Below is a small trained network, with its code and all its weights. Each question gives an input and a class and asks what happens when units are switched off, that is, made to give their printed mean instead of their output.

import numpy as np


def w(rows, s, z=0):
    codes = np.array(rows[::2]) - 128.0
    scale = np.full(codes.shape[1], s)
    scale[-1] = z or s
    return codes * scale


def f(y):
    return np.maximum(y, 0)


def log_softmax(a):
    a = a - a.max(-1, keepdims=True)
    return a - np.log(np.exp(a).sum(-1, keepdims=True))


def net(x, mask):
    res = np.array(x, float).reshape(1, 5) / 4 @ E
    y = f(res @ A[0][:, :-1].T + A[0][:, -1])
    res = res + np.where(mask, y, B[0][:, -1]) @ B[0][:, :-1]
    return log_softmax(res[-1] @ U[:, :-1].T + U[:, -1])


A, B = {}, {}
E = w([
[101,161,162,112,113,135,114,150,102,118,116],'x0',
[132,119,165,141,125,105,135,143,139,83,139],'x1',
[132,125,127,127,119,133,124,104,125,154,134],'x2',
[148,82,126,165,84,179,164,250,121,179,188],'x3',
[205,173,155,57,205,110,120,129,132,145,235],'x4',
],0.015)
A[0] = w([
[229,142,149,72,145,114,146,140,116,172,164,142],'N0',
[70,64,126,195,62,150,161,138,123,140,81,177],'N1',
[156,162,126,130,169,74,77,45,98,64,89,2],'N2',
[137,125,148,162,78,181,170,195,146,168,189,79],'N3',
[155,170,150,63,193,120,124,170,139,158,254,163],'N4',
[121,49,140,107,118,183,164,216,104,160,181,89],'N5',
],0.0092,0.0028)
B[0] = w([
[141,114,85,177,99,94,109,166,125,80,127,208],'N0',
[187,98,62,194,34,194,110,164,54,123,84,248],'N1',
[86,164,183,97,231,126,118,94,141,203,245,213],'N2',
[166,180,136,40,228,106,234,46,209,160,219,215],'N3',
[50,109,65,212,94,146,47,210,65,81,110,247],'N4',
[65,78,155,29,120,149,196,105,149,154,166,221],'N5',
],0.011,0.017)
U = w([
[133,112,111,226,104,133,97,167,11,93,105,252],'0',
[110,163,155,8,202,84,166,73,146,175,130,4],'1',
],0.011,0.00026)

Each question gives the input, the list of numbers given to net, and the class t.
The units are the neurons (one row each of A and B). Each row of codes is followed by its name. A weight is (code - 128) times the scale printed after its matrix; where a second scale follows, it is the last column's (A, B and U).
mask holds one flag per neuron, in row order. A switched-off neuron (its flag False) gives its mean, the last column of its row in B, instead of its output. The means were averaged over made-up inputs and are rounded, as every weight is.
A unit's drop is (log p(t) with every unit on - log p(t) with that unit switched off) / (log p(t) with every unit on - log p(t) with every unit switched off).
most important unit: the unit with the biggest drop
top k neurons: the k neurons with the biggest drops, biggest first
drop when u is switched off: that unit's drop, to one decimal
input [1,-7,-4,2,-1], class 1: most important unit	N4
input [-7,-1,4,6,5], class 1: top 2 neurons	(N3, N5)
input [-4,-4,6,-1,0], class 1: top 2 neurons	(N4, N1)
input [0,-4,4,2,1], class 1: top 2 neurons	(N1, N4)
input [4,4,5,7,5], class 1: top 3 neurons	(N3, N5, N1)
input [-2,2,7,4,2], class 1: top 2 neurons	(N1, N3)
input [0,7,-8,-2,1], class 1: top 2 neurons	(N1, N4)
input [-7,2,-2,-5,7], class 0: drop when N4 is switched off	0.9
input [8,1,-5,-7,-4], class 1: drop when N2 is switched off	0.2
input [-3,3,7,3,7], class 0: drop when N4 is switched off	3.8
